x =
array([[-.13, -.20, -.57,  .14, -.11,  .16, -.25,  .15,  .25,  .05,  .26,
        -.16, -.05, -.16],
       [ .00, -.23,  .00,  .19, -.39, -.19,  .17, -.36, -.01,  .12,  .14,
        -.40,  .12,  .14],
       [ .09, -.02,  .18,  .20,  .23, -.10, -.12,  .03,  .30,  .06, -.33,
        -.25,  .30, -.33],
       [ .37, -.31,  .00, -.03,  .24,  .02,  .20,  .31, -.20, -.20,  .03,
        -.19,  .38, -.07],
       [ .11,  .13, -.16, -.23, -.13,  .10,  .39,  .03,  .56, -.17, -.26,
         .02,  .02,  .10],
       [-.23,  .27,  .06,  .22,  .12,  .41, -.07,  .07, -.02, -.26, -.12,
        -.22,  .09,  .24],
       [ .34, -.29,  .12,  .33, -.25, -.18, -.17,  .11,  .08, -.21, -.06,
         .34, -.08,  .24],
       [-.14,  .19, -.03,  .23,  .05, -.14,  .23, -.20, -.12, -.26,  .20,
         .05, -.13, -.29]])
x[-8, -14]	-.13
x[5, -3]	-.22
x[0, -1]	-.16
x[:, 9]	[.05, .12, .06, -.20, -.17, -.26, -.21, -.26]
x[-2, 9]	-.21
x[3, -9]	.02
x[0, 12]	-.05
x[3]	[.37, -.31, .00, -.03, .24, .02, .20, .31, -.20, -.20, .03, -.19, .38, -.07]
x[7, -7]	-.20
x[5, -13]	.27
x[-7, -7]	-.36
x[2, 11]	-.25
x[-6, 9]	.06
x[-3, 12]	.09
x[-4, 10]	-.26
x[0, -6]	.25
x[-5, 6]	.20
x[5, 10]	-.12
x[2, 13]	-.33
x[:, 5]	[.16, -.19, -.10, .02, .10, .41, -.18, -.14]
x[:, 6]	[-.25, .17, -.12, .20, .39, -.07, -.17, .23]
x[-4, -13]	.13
x[:, 13]	[-.16, .14, -.33, -.07, .10, .24, .24, -.29]
x[-4, -9]	.10
x[3, -7]	.31
x[-7, -10]	-.39
x[-8, 11]	-.16
x[-7, -12]	.00
x[0]	[-.13, -.20, -.57, .14, -.11, .16, -.25, .15, .25, .05, .26, -.16, -.05, -.16]
x[:, 4]	[-.11, -.39, .23, .24, -.13, .12, -.25, .05]
x[-7, -4]	.14
x[5, -14]	-.23
x[:, 1]	[-.20, -.23, -.02, -.31, .13, .27, -.29, .19]
x[5, -11]	.22
x[:, -2]	[-.05, .12, .30, .38, .02, .09, -.08, -.13]

X =
[[ 1.1 -0.9  0.7  0.6  1.6  0.2  1.7 -1.3 -1.2]
 [-0.8  1.6 -0.1  2.0 -0.7  0.6  0.9 -0.4 -0.4]]
X[0,0] -> 1.1
X[0,4] -> 1.6
X[:, 8] -> [-1.2, -0.4]
X[1,5] -> 0.6
X[0,7] -> -1.3
X[0,1] -> -0.9
X[0,2] -> 0.7
X[1,1] -> 1.6
X[:, 1] -> [-0.9, 1.6]
X[:, 2] -> [0.7, -0.1]
X[:, 3] -> [0.6, 2.0]
X[1,2] -> -0.1
X[0,8] -> -1.2

A =
[[199 125 122 184]
 [ 72 156  65 114]
 [191  44  26 122]
 [148 112  39 142]
 [ 92 153 107 149]
 [181 138  57 137]
 [101 167  42 131]
 [ 38 187  90  99]
 [138  72  64 178]
 [120 109  87 135]
 [145  85  57 159]
 [161  79  72 117]
 [ 51 184 156  87]
 [102  91 179 199]
 [129 121 159 159]
 [ 99 211 179 131]]
A[0, 0]: 199
A[0, 2]: 122
A[1, 0]: 72
A[10, 2]: 57
A[14]: [129, 121, 159, 159]
A[5, 2]: 57
A[9, 3]: 135
A[4, 1]: 153
A[8, 2]: 64
A[4, 0]: 92
A[11, 1]: 79
A[10, 3]: 159
A[3, 1]: 112
A[14, 0]: 129
A[15, 0]: 99
A[0, 1]: 125
A[5, 0]: 181
A[6, 2]: 42
A[9, 1]: 109
A[14, 3]: 159
A[8, 1]: 72
A[15, 1]: 211
A[13, 0]: 102
A[1, 3]: 114
A[7, 0]: 38
A[2, 0]: 191
A[15, 3]: 131

W = [10.7  8.6 16.0 -9.3]
W[0] -> 10.7
W[1] -> 8.6
W[3] -> -9.3
